Below is a small trained network, with its code and all its weights. Each question gives an input and a target symbol and asks what happens when units are switched off, that is, made to give their printed mean instead of their output.

import numpy as np


def w(rows, s, z=0):
    codes = np.array(rows[::2]) - 128.0
    scale = np.full(codes.shape[1], s)
    scale[-1] = z or s
    return codes * scale


def norm(h):
    return h / np.sqrt((h * h).mean(-1, keepdims=True) + 1e-5)


def softmax(a):
    e = np.exp(a - a.max(-1, keepdims=True))
    return e / e.sum(-1, keepdims=True)


def log_softmax(a):
    a = a - a.max(-1, keepdims=True)
    return a - np.log(np.exp(a).sum(-1, keepdims=True))


def net(x, mask):
    ids = ['ΔΘΞΠβγεζημστφψ'.index(c) for c in x.split()]
    T = len(ids)
    res = E[ids] + P[:T]
    u = 0
    for l in range(2):
        r = norm(res)
        for j in range(3):
            rows = slice(3 * j, 3 * j + 3)
            q, k, v = (r @ M[l][rows].T for M in (Q, K, V))
            z = softmax(np.where(np.tri(T) > 0, q @ k.T / 3**0.5, -1e9)) @ v
            o = O[l][rows]
            res = res + np.where(mask[u + j], z, o[:, -1]) @ o[:, :-1]
        u += 3
    return log_softmax(norm(res)[-1] @ U[:, :-1].T + U[:, -1])


Q, K, V, O = {}, {}, {}, {}
E = w([
[149,249,80,185,130,220,106,207,168],'Δ',
[163,55,152,171,86,93,119,75,102],'Θ',
[143,98,112,125,228,160,164,138,155],'Ξ',
[139,199,93,158,103,149,16,131,192],'Π',
[97,76,165,129,147,127,188,233,183],'β',
[179,181,233,112,74,162,94,62,170],'γ',
[179,138,198,228,174,81,147,138,147],'ε',
[137,79,207,122,174,166,96,150,138],'ζ',
[107,154,182,179,140,203,178,90,132],'η',
[149,50,124,149,152,119,33,130,127],'μ',
[118,210,150,83,153,99,105,130,73],'σ',
[90,125,110,197,153,161,114,74,78],'τ',
[167,78,146,150,67,162,153,166,34],'φ',
[56,99,134,149,52,97,134,117,114],'ψ',
],0.0011)
P = w([
[161,94,99,152,114,79,174,137,176],'0',
[136,101,139,169,137,88,175,150,171],'1',
[123,97,127,136,128,116,151,135,159],'2',
[107,94,141,123,142,128,110,121,143],'3',
[93,118,189,192,135,116,101,131,144],'4',
[85,129,228,219,132,134,67,131,137],'5',
[92,143,247,254,143,134,65,146,149],'6',
],0.00068)
Q[0] = w([
[70,171,239,149,218,82,67,155,152],'0.h0',
[52,34,205,184,174,183,114,177,62],'0.h0',
[177,75,1,74,123,81,202,25,60],'0.h0',
[125,181,200,253,118,99,61,193,102],'0.h1',
[180,125,94,9,149,213,165,32,190],'0.h1',
[145,153,173,188,153,184,47,211,81],'0.h1',
[141,153,11,49,75,168,126,170,189],'0.h2',
[89,164,213,153,133,61,186,122,49],'0.h2',
[142,147,225,162,157,92,98,120,50],'0.h2',
],0.0033)
K[0] = w([
[115,53,117,124,94,244,66,138,11],'0.h0',
[96,168,130,10,58,188,27,98,106],'0.h0',
[204,171,124,121,90,37,253,195,223],'0.h0',
[87,31,172,2,181,208,77,52,149],'0.h1',
[135,167,77,254,75,43,145,230,29],'0.h1',
[37,75,118,28,127,186,119,85,101],'0.h1',
[176,117,159,203,164,42,239,77,135],'0.h2',
[104,166,30,109,104,218,18,124,228],'0.h2',
[56,136,97,93,98,242,75,167,153],'0.h2',
],0.0031)
V[0] = w([
[110,128,50,108,64,151,115,143,38],'0.h0',
[201,160,135,66,96,153,168,190,167],'0.h0',
[151,50,142,110,105,202,166,131,112],'0.h0',
[42,204,87,139,100,158,199,132,171],'0.h1',
[116,142,106,52,148,180,128,3,147],'0.h1',
[97,147,226,106,65,148,117,122,128],'0.h1',
[49,86,118,141,108,125,53,159,186],'0.h2',
[120,140,74,107,142,208,74,160,184],'0.h2',
[197,200,136,182,128,144,77,97,135],'0.h2',
],0.0015)
O[0] = w([
[198,187,46,203,99,161,144,143,97,63],'0.h0',
[143,182,201,115,86,76,156,223,202,106],'0.h0',
[90,124,142,154,82,233,162,186,145,160],'0.h0',
[153,124,161,179,58,78,99,51,77,78],'0.h1',
[168,129,197,92,75,197,142,43,171,8],'0.h1',
[163,72,113,24,68,114,64,162,140,148],'0.h1',
[116,16,64,105,152,99,106,108,172,131],'0.h2',
[82,105,57,114,48,198,110,115,178,67],'0.h2',
[119,189,90,86,149,180,9,158,86,155],'0.h2',
],0.0014,0.0015)
Q[1] = w([
[147,162,225,153,222,48,59,212,231],'1.h0',
[115,94,33,36,70,69,233,81,107],'1.h0',
[150,100,15,30,68,125,230,82,155],'1.h0',
[40,38,205,238,168,100,77,176,53],'1.h1',
[70,25,109,41,171,174,238,94,136],'1.h1',
[240,195,39,42,73,134,184,149,107],'1.h1',
[42,126,243,155,204,100,27,104,110],'1.h2',
[204,148,23,10,60,109,228,11,193],'1.h2',
[200,152,25,4,57,176,235,10,188],'1.h2',
],0.0036)
K[1] = w([
[100,71,151,246,129,205,101,82,40],'1.h0',
[208,214,58,89,162,112,198,102,206],'1.h0',
[190,208,87,96,197,76,223,105,194],'1.h0',
[100,232,131,74,130,208,28,153,186],'1.h1',
[226,224,48,195,72,21,162,132,107],'1.h1',
[128,42,117,192,150,58,237,77,188],'1.h1',
[17,189,135,124,116,167,42,163,80],'1.h2',
[253,117,71,104,162,149,222,211,79],'1.h2',
[250,124,72,135,181,167,233,185,98],'1.h2',
],0.0036)
V[1] = w([
[250,176,188,97,146,65,98,98,97],'1.h0',
[169,22,157,173,62,90,174,161,37],'1.h0',
[229,70,131,95,114,180,48,195,144],'1.h0',
[109,50,178,94,81,45,97,30,135],'1.h1',
[231,109,162,200,87,204,157,87,180],'1.h1',
[145,191,97,195,74,55,56,146,109],'1.h1',
[125,184,160,171,58,150,75,152,240],'1.h2',
[164,2,67,202,80,117,110,114,161],'1.h2',
[183,206,52,172,238,207,72,75,142],'1.h2',
],0.0021)
O[1] = w([
[200,162,245,160,187,152,112,153,157,115],'1.h0',
[193,152,144,101,57,146,163,133,52,253],'1.h0',
[172,92,116,61,136,149,119,251,128,128],'1.h0',
[119,35,173,60,130,71,160,79,87,80],'1.h1',
[181,54,114,105,108,239,125,61,210,123],'1.h1',
[148,132,81,138,85,100,23,103,93,162],'1.h1',
[148,73,162,126,65,72,141,99,205,148],'1.h2',
[202,173,78,75,199,89,140,92,175,144],'1.h2',
[181,17,111,183,146,118,194,165,77,63],'1.h2',
],0.0026,0.0024)
U = w([
[163,230,12,232,17,246,35,220,226,164],'Δ',
[230,190,77,12,119,60,146,5,63,52],'Θ',
[79,98,15,118,250,176,250,153,174,41],'Ξ',
[182,9,8,203,17,23,6,164,220,52],'Π',
[6,138,97,25,100,71,252,248,227,43],'β',
[147,13,252,66,13,188,96,53,238,100],'γ',
[246,224,251,254,251,13,118,156,216,187],'ε',
[70,41,232,5,222,212,91,229,244,75],'ζ',
[16,75,185,249,67,251,244,11,216,93],'η',
[204,8,10,40,242,31,68,212,171,26],'μ',
[18,173,247,198,172,52,12,227,7,253],'σ',
[90,27,8,228,241,211,172,12,7,13],'τ',
[252,149,108,79,10,245,234,249,5,218],'φ',
[21,252,49,9,18,10,97,5,138,205],'ψ',
],0.0037,0.0027)

Each question gives the input, a string of symbols that net reads in full, and the target symbol t.
The units are the heads (3 rows each of Q, K, V and O). Each row of codes is followed by its name. A weight is (code - 128) times the scale printed after its matrix; where a second scale follows, it is the last column's (O and U).
mask holds one flag per head, layer by layer. A switched-off head (its flag False) gives its mean, the last column of its rows in O, instead of its output. The means were averaged over made-up inputs and are rounded, as every weight is.
A unit's drop is (log p(t) with every unit on - log p(t) with that unit switched off) / (log p(t) with every unit on - log p(t) with every unit switched off).
The circuit of an input: a set's keep is (log p(t) with only the set's units on - log p(t) with every unit switched off) / (log p(t) with every unit on - log p(t) with every unit switched off). Starting from all 6 units, units are removed one at a time, each time the one whose removal leaves the highest keep (on an exact tie, the one counted first), for as long as the keep stays at least 0.8.
circuit, biggest first: the units of the circuit, biggest drop first
unit that matters most: the unit with the biggest drop
heads that matter: for each layer, one digit per head in row order, 1 if its drop is at least 0.15 and else 0, layers parted by /
drop of u: that unit's drop, to one decimal
input ζ η Θ η γ ε, target γ: unit that matters most : 1.h1
input Π η η Π ψ, target Π: circuit, biggest first : (0.h2 1.h2)
input ε ε σ σ, target σ: heads that matter : 000 / 001
input φ Θ ε γ ε ζ, target ζ: heads that matter : 010 / 110
input Ξ ε β ε ψ ε, target ψ: heads that matter : 000 / 101
input Π Δ ε ψ τ ε Π, target Π: heads that matter : 001 / 001
input ε φ Δ Θ φ, target Δ: heads that matter : 000 / 010
input η ε Π, target γ: heads that matter : 010 / 011
input σ φ ψ Π ε, target Π: heads that matter : 001 / 011
input φ σ η ψ ε ψ σ, target ψ: heads that matter : 000 / 101
input σ β ε ψ φ ψ, target ψ: heads that matter : 000 / 001
input ψ ε ε η τ, target τ: circuit, biggest first : (1.h2 0.h0)
input Π σ ε σ φ η Δ, target φ: circuit, biggest first : (1.h0 1.h2)
input ε μ σ Θ, target σ: circuit, biggest first : (1.h1)
input ε σ Θ φ Δ τ ψ, target Δ: heads that matter : 100 / 010
input ε φ ε γ ψ ε, target ψ: circuit, biggest first : (1.h2 1.h0)
input Δ Δ ψ ε ε ζ, target Δ: heads that matter : 001 / 010
input Δ β β σ φ Δ, target φ: heads that matter : 000 / 100
input μ Π μ, target μ: heads that matter : 001 / 001
input ε Δ φ ε, target φ: unit that matters most : 1.h0
input Δ ε ζ, target Δ: drop of 1.h1 : 1.2
input ψ ψ ψ Ξ φ, target ψ: drop of 0.h1 : -0.1
input Δ Ξ ε φ, target Δ: drop of 1.h2 : -0.1
